| 197 | 175 | 206 | 172 | 179 | 187 |
| 182 | 186 | 178 | 186 | 177 | 184 |
| 172 | 185 | 154 | 231 | 173 | 183 |
->
| 197 | 175 | 206 | 172 | 179 | 187 |
| 172 | 185 | 154 | 231 | 173 | 183 |

| 198 |  77 |  66 |  75 |  38 |  28 |  59 |  41 |
|  41 | 187 | 219 | 217 |  78 | 196 | 185 | 194 |
| 189 | 198 |  39 | 214 | 205 | 139 | 173 | 185 |
| 215 | 159 |  55 |  77 |  75 |  55 | 211 |  30 |
| 231 | 187 |  73 |  46 |  43 |  16 | 122 | 156 |
| 194 | 182 |  76 | 192 | 188 | 116 | 205 | 169 |
|  28 | 136 | 184 | 185 | 198 | 190 |  66 | 203 |
| 205 |  49 |  64 | 157 |  78 | 127 |  50 |  35 |
->
| 198 |  77 |  66 |  75 |  38 |  28 |  59 |  41 |
| 189 | 198 |  39 | 214 | 205 | 139 | 173 | 185 |
| 231 | 187 |  73 |  46 |  43 |  16 | 122 | 156 |
|  28 | 136 | 184 | 185 | 198 | 190 |  66 | 203 |

| 172 | 118 | 104 |  63 | 101 |
| 105 | 129 | 123 | 104 | 172 |
|  90 | 171 | 127 | 183 | 184 |
| 120 | 166 |  84 | 168 | 134 |
| 192 | 206 |  96 |  78 | 131 |
|  68 | 131 | 175 | 203 | 114 |
| 175 |  99 | 187 | 105 | 107 |
| 187 | 176 | 151 |  91 | 113 |
|  67 | 120 |  57 |  87 | 208 |
|  90 | 183 |  52 |  31 | 218 |
->
| 172 | 118 | 104 |  63 | 101 |
|  90 | 171 | 127 | 183 | 184 |
| 192 | 206 |  96 |  78 | 131 |
| 175 |  99 | 187 | 105 | 107 |
|  67 | 120 |  57 |  87 | 208 |

|  45 |  64 | 221 | 143 | 153 | 101 | 130 | 136 | 119 |
|  90 | 132 | 190 | 162 | 184 |  74 | 141 |  88 | 158 |
|  39 | 149 | 162 | 174 | 136 | 158 | 176 | 139 | 155 |
|  87 | 184 | 146 | 157 | 172 | 138 | 151 | 115 | 169 |
->
|  45 |  64 | 221 | 143 | 153 | 101 | 130 | 136 | 119 |
|  39 | 149 | 162 | 174 | 136 | 158 | 176 | 139 | 155 |

| 140 | 106 | 183 |  97 |
| 138 | 181 | 164 | 223 |
| 174 |  74 | 192 | 132 |
|  86 | 138 | 126 | 107 |
| 165 | 123 | 129 | 107 |
->
| 140 | 106 | 183 |  97 |
| 174 |  74 | 192 | 132 |
| 165 | 123 | 129 | 107 |

|  37 |  59 | 232 | 131 | 174 | 193 | 173 | 151 |
|  69 |  80 |  48 |  85 |  69 |  35 | 169 | 121 |
->
|  37 |  59 | 232 | 131 | 174 | 193 | 173 | 151 |

| 130 | 114 | 127 |  90 |  94 |  94 | 121 |  89 | 113 | 110 | 108 | 117 |  97 | 138 |
| 119 | 138 | 128 | 157 | 151 | 172 | 125 | 156 | 162 | 141 | 170 | 137 | 176 | 123 |
| 131 | 118 | 130 | 102 | 113 |  96 | 130 | 102 | 104 | 114 |  95 | 121 |  88 | 136 |
| 141 | 125 | 141 | 120 | 152 | 146 | 132 | 118 | 193 | 124 | 151 | 161 | 208 | 148 |
| 141 | 112 | 130 |  83 | 100 |  81 | 126 |  81 | 115 | 107 |  94 | 126 | 104 | 141 |
->
| 130 | 114 | 127 |  90 |  94 |  94 | 121 |  89 | 113 | 110 | 108 | 117 |  97 | 138 |
| 131 | 118 | 130 | 102 | 113 |  96 | 130 | 102 | 104 | 114 |  95 | 121 |  88 | 136 |
| 141 | 112 | 130 |  83 | 100 |  81 | 126 |  81 | 115 | 107 |  94 | 126 | 104 | 141 |
---
| 126 | 153 |  96 |
| 135 | 142 |  89 |
| 125 | 176 |  48 |
->
|  96 | 142 | 125 |

| 178 | 113 | 236 |
| 212 |  30 | 200 |
->
| 236 |  30 |

|  35 | 107 | 130 | 149 |  66 |
| 110 | 184 | 107 | 168 | 219 |
->
|  66 | 168 |

|  48 | 188 |
|  72 | 104 |
| 106 |  77 |
| 184 | 223 |
->
| 188 |  72 |

| 179 |  37 | 149 |
|  74 | 186 | 153 |
|  41 | 158 | 100 |
->
| 149 | 186 |  41 |

|  25 | 236 |  38 | 226 |  63 |
|  95 | 210 |  25 | 236 |  38 |
| 210 |  25 | 236 |  38 | 226 |
->
|  63 | 236 | 236 |

| 132 | 126 | 129 | 134 |
| 117 | 142 | 120 | 121 |
|  49 | 111 | 108 | 118 |
->
| 134 | 120 | 111 |
---
| 115 | 226 | 174 | 195 |
| 113 | 226 | 136 | 144 |
| 120 | 226 | 138 | 145 |
| 126 | 226 | 132 | 134 |
| 107 | 226 | 144 | 159 |
| 111 | 226 | 183 | 209 |
|  93 | 226 | 146 | 169 |
|  99 | 226 | 143 | 161 |
->
| 115 | 174 |
| 113 | 136 |
| 120 | 138 |
| 126 | 132 |
| 107 | 144 |
| 111 | 183 |
|  93 | 146 |
|  99 | 143 |

| 163 | 127 | 100 | 120 | 127 | 132 | 180 |
| 127 | 116 | 177 | 192 | 191 | 141 |  88 |
| 121 |  36 |  48 | 108 |  87 |  44 | 104 |
->
| 163 | 100 | 127 | 180 |
| 127 | 177 | 191 |  88 |
| 121 |  48 |  87 | 104 |

| 140 | 214 |
|  72 | 224 |
|  45 | 212 |
->
| 140 |
|  72 |
|  45 |

|  52 | 130 |
| 146 | 193 |
| 213 | 118 |
->
|  52 |
| 146 |
| 213 |

| 130 | 131 | 114 | 121 | 115 | 121 | 126 | 128 | 149 |
| 127 | 127 | 114 | 123 | 121 | 122 | 121 | 126 | 137 |
| 128 | 120 | 131 | 122 | 117 | 123 | 126 | 128 | 118 |
|  92 | 156 | 237 | 128 | 120 | 111 | 175 | 144 | 133 |
| 131 | 122 | 131 | 121 | 117 | 125 | 128 | 129 | 121 |
| 152 | 171 | 174 | 105 | 106 | 156 | 223 | 118 | 177 |
| 127 | 120 | 122 | 121 | 119 | 124 | 123 | 124 | 119 |
| 128 | 124 | 113 | 120 | 119 | 124 | 124 | 122 | 130 |
| 132 | 123 | 119 | 119 | 116 | 126 | 129 | 124 | 127 |
->
| 130 | 114 | 115 | 126 | 149 |
| 127 | 114 | 121 | 121 | 137 |
| 128 | 131 | 117 | 126 | 118 |
|  92 | 237 | 120 | 175 | 133 |
| 131 | 131 | 117 | 128 | 121 |
| 152 | 174 | 106 | 223 | 177 |
| 127 | 122 | 119 | 123 | 119 |
| 128 | 113 | 119 | 124 | 130 |
| 132 | 119 | 116 | 129 | 127 |

| 136 | 104 | 120 | 100 | 113 | 128 |
| 209 | 170 | 171 |  98 |  95 |  79 |
| 148 | 124 | 128 | 110 | 137 | 136 |
| 151 | 134 | 134 | 115 | 130 | 126 |
| 143 | 136 | 134 | 124 | 132 | 126 |
| 190 | 144 | 155 |  91 |  90 |  89 |
| 134 | 138 | 132 | 134 | 142 | 133 |
| 214 | 166 | 169 |  92 |  97 |  83 |
| 186 | 129 | 146 |  82 |  92 |  98 |
| 130 |  97 | 112 | 100 | 127 | 143 |
->
| 136 | 120 | 113 |
| 209 | 171 |  95 |
| 148 | 128 | 137 |
| 151 | 134 | 130 |
| 143 | 134 | 132 |
| 190 | 155 |  90 |
| 134 | 132 | 142 |
| 214 | 169 |  97 |
| 186 | 146 |  92 |
| 130 | 112 | 127 |

|  95 | 144 | 121 | 146 | 111 | 181 | 163 | 122 | 178 | 175 | 162 |  63 | 108 |  42 |
| 190 |  27 |  77 | 121 |  30 | 164 | 179 |  35 | 185 | 128 |  69 | 188 | 238 |  19 |
|  91 | 105 | 169 | 109 |  31 |  64 | 130 | 157 | 154 | 210 | 140 | 203 | 129 | 155 |
|  96 |  67 | 163 | 116 | 162 | 132 | 142 | 142 | 123 | 125 | 112 | 113 | 170 | 151 |
->
|  95 | 121 | 111 | 163 | 178 | 162 | 108 |
| 190 |  77 |  30 | 179 | 185 |  69 | 238 |
|  91 | 169 |  31 | 130 | 154 | 140 | 129 |
|  96 | 163 | 162 | 142 | 123 | 112 | 170 |
